Below are the code and all the weights of a small trained network. Each question names an input and a class and asks about switching units off, where a switched-off unit gives its printed mean instead of its output.

import numpy as np


def w(rows, s, z=0):
    codes = np.array(rows[::2]) - 128.0
    scale = np.full(codes.shape[1], s)
    scale[-1] = z or s
    return codes * scale


def f(y):
    return y / 2 * (1 + np.tanh(0.7978845608 * (y + 0.044715 * y**3)))


def log_softmax(a):
    a = a - a.max(-1, keepdims=True)
    return a - np.log(np.exp(a).sum(-1, keepdims=True))


def net(x, mask):
    res = np.array(x, float).reshape(1, 6) / 4 @ E
    y = f(res @ A[0][:, :-1].T + A[0][:, -1])
    res = res + np.where(mask, y, B[0][:, -1]) @ B[0][:, :-1]
    return log_softmax(res[-1] @ U[:, :-1].T + U[:, -1])


A, B = {}, {}
E = w([
[164,254,172],'x0',
[21,107,87],'x1',
[165,119,63],'x2',
[98,179,244],'x3',
[155,57,215],'x4',
[123,49,140],'x5',
],0.0058)
A[0] = w([
[104,181,81,91],'n1',
[130,126,145,79],'n2',
[128,122,112,119],'n3',
[206,164,88,29],'n4',
[87,75,198,120],'n5',
[124,218,25,134],'n6',
[76,67,194,63],'n7',
[111,102,142,113],'n8',
[178,200,252,41],'n9',
[74,203,110,30],'n10',
[166,144,93,60],'n11',
[137,133,98,67],'n12',
[110,86,173,5],'n13',
[94,80,191,118],'n14',
[139,134,123,79],'n15',
[104,96,107,156],'n16',
[188,211,149,177],'n17',
[115,153,122,73],'n18',
[171,27,89,24],'n19',
[145,38,66,4],'n20',
[125,124,156,145],'n21',
[142,153,181,106],'n22',
[130,113,175,184],'n23',
[150,83,95,93],'n24',
[159,138,115,116],'n25',
[176,145,88,65],'n26',
[96,71,116,165],'n27',
[106,95,169,89],'n28',
[72,201,56,58],'n29',
],0.012,0.0035)
B[0] = w([
[89,121,213,163],'n1',
[131,144,143,118],'n2',
[118,111,126,133],'n3',
[193,50,108,162],'n4',
[122,206,84,228],'n5',
[49,82,251,250],'n6',
[86,195,111,216],'n7',
[112,142,108,146],'n8',
[231,220,157,254],'n9',
[91,175,233,152],'n10',
[146,82,135,136],'n11',
[120,99,146,125],'n12',
[84,156,168,149],'n13',
[121,198,91,213],'n14',
[136,121,142,114],'n15',
[77,100,91,182],'n16',
[245,100,121,219],'n17',
[126,133,173,117],'n18',
[177,107,3,230],'n19',
[135,69,48,230],'n20',
[138,157,126,148],'n21',
[176,172,134,166],'n22',
[154,183,104,189],'n23',
[135,103,72,174],'n24',
[152,107,116,134],'n25',
[154,70,127,147],'n26',
[79,110,53,218],'n27',
[114,169,119,163],'n28',
[36,119,204,198],'n29',
],0.032,0.005)
U = w([
[103,194,60,253],'0',
[12,254,57,52],'1',
[188,216,153,129],'2',
[16,134,216,157],'3',
[129,49,182,59],'4',
[35,67,25,118],'5',
],0.005,0.0072)

Each question gives the input, the list of numbers given to net, and the class t.
The units are the neurons (one row each of A and B). Each row of codes is followed by its name. A weight is (code - 128) times the scale printed after its matrix; where a second scale follows, it is the last column's (A, B and U).
mask holds one flag per neuron, in row order. A switched-off neuron (its flag False) gives its mean, the last column of its row in B, instead of its output. The means were averaged over made-up inputs and are rounded, as every weight is.
A unit's drop is (log p(t) with every unit on - log p(t) with that unit switched off) / (log p(t) with every unit on - log p(t) with every unit switched off).
The circuit of an input: a set's keep is (log p(t) with only the set's units on - log p(t) with every unit switched off) / (log p(t) with every unit on - log p(t) with every unit switched off). Starting from the 12 units with the biggest drops (on a tie, the unit counted first), units are removed one at a time, each time the one whose removal leaves the highest keep (on an exact tie, the one counted first), for as long as the keep stays at least 0.8.
units of the circuit, in order: the units of the circuit, biggest drop first
k most important neurons: the k neurons with the biggest drops, biggest first
drop when u is switched off: that unit's drop, to one decimal
input [4,0,-3,-6,5,-6], class 4: units of the circuit, in order => [n5, n14, n7]
input [7,0,3,-4,-3,-3], class 3: units of the circuit, in order => [n6]
input [1,8,4,-8,-5,4], class 5: 4 most important neurons => [n20, n19, n27, n24]
input [4,-2,4,-2,-3,0], class 4: 2 most important neurons => [n17, n4]
input [8,-5,4,1,-3,-3], class 2: 2 most important neurons => [n9, n17]
input [3,5,7,-7,-2,0], class 3: 2 most important neurons => [n6, n29]
input [2,-5,7,4,-6,-4], class 4: 3 most important neurons => [n17, n6, n4]
input [2,-1,-2,-8,0,-4], class 4: drop when n4 is switched off => 0.1
input [3,-4,-8,7,1,8], class 2: drop when n9 is switched off => 0.6
input [1,0,-3,2,-2,7], class 1: drop when n9 is switched off => 0.2
input [2,2,5,-2,6,7], class 5: drop when n9 is switched off => 0.6
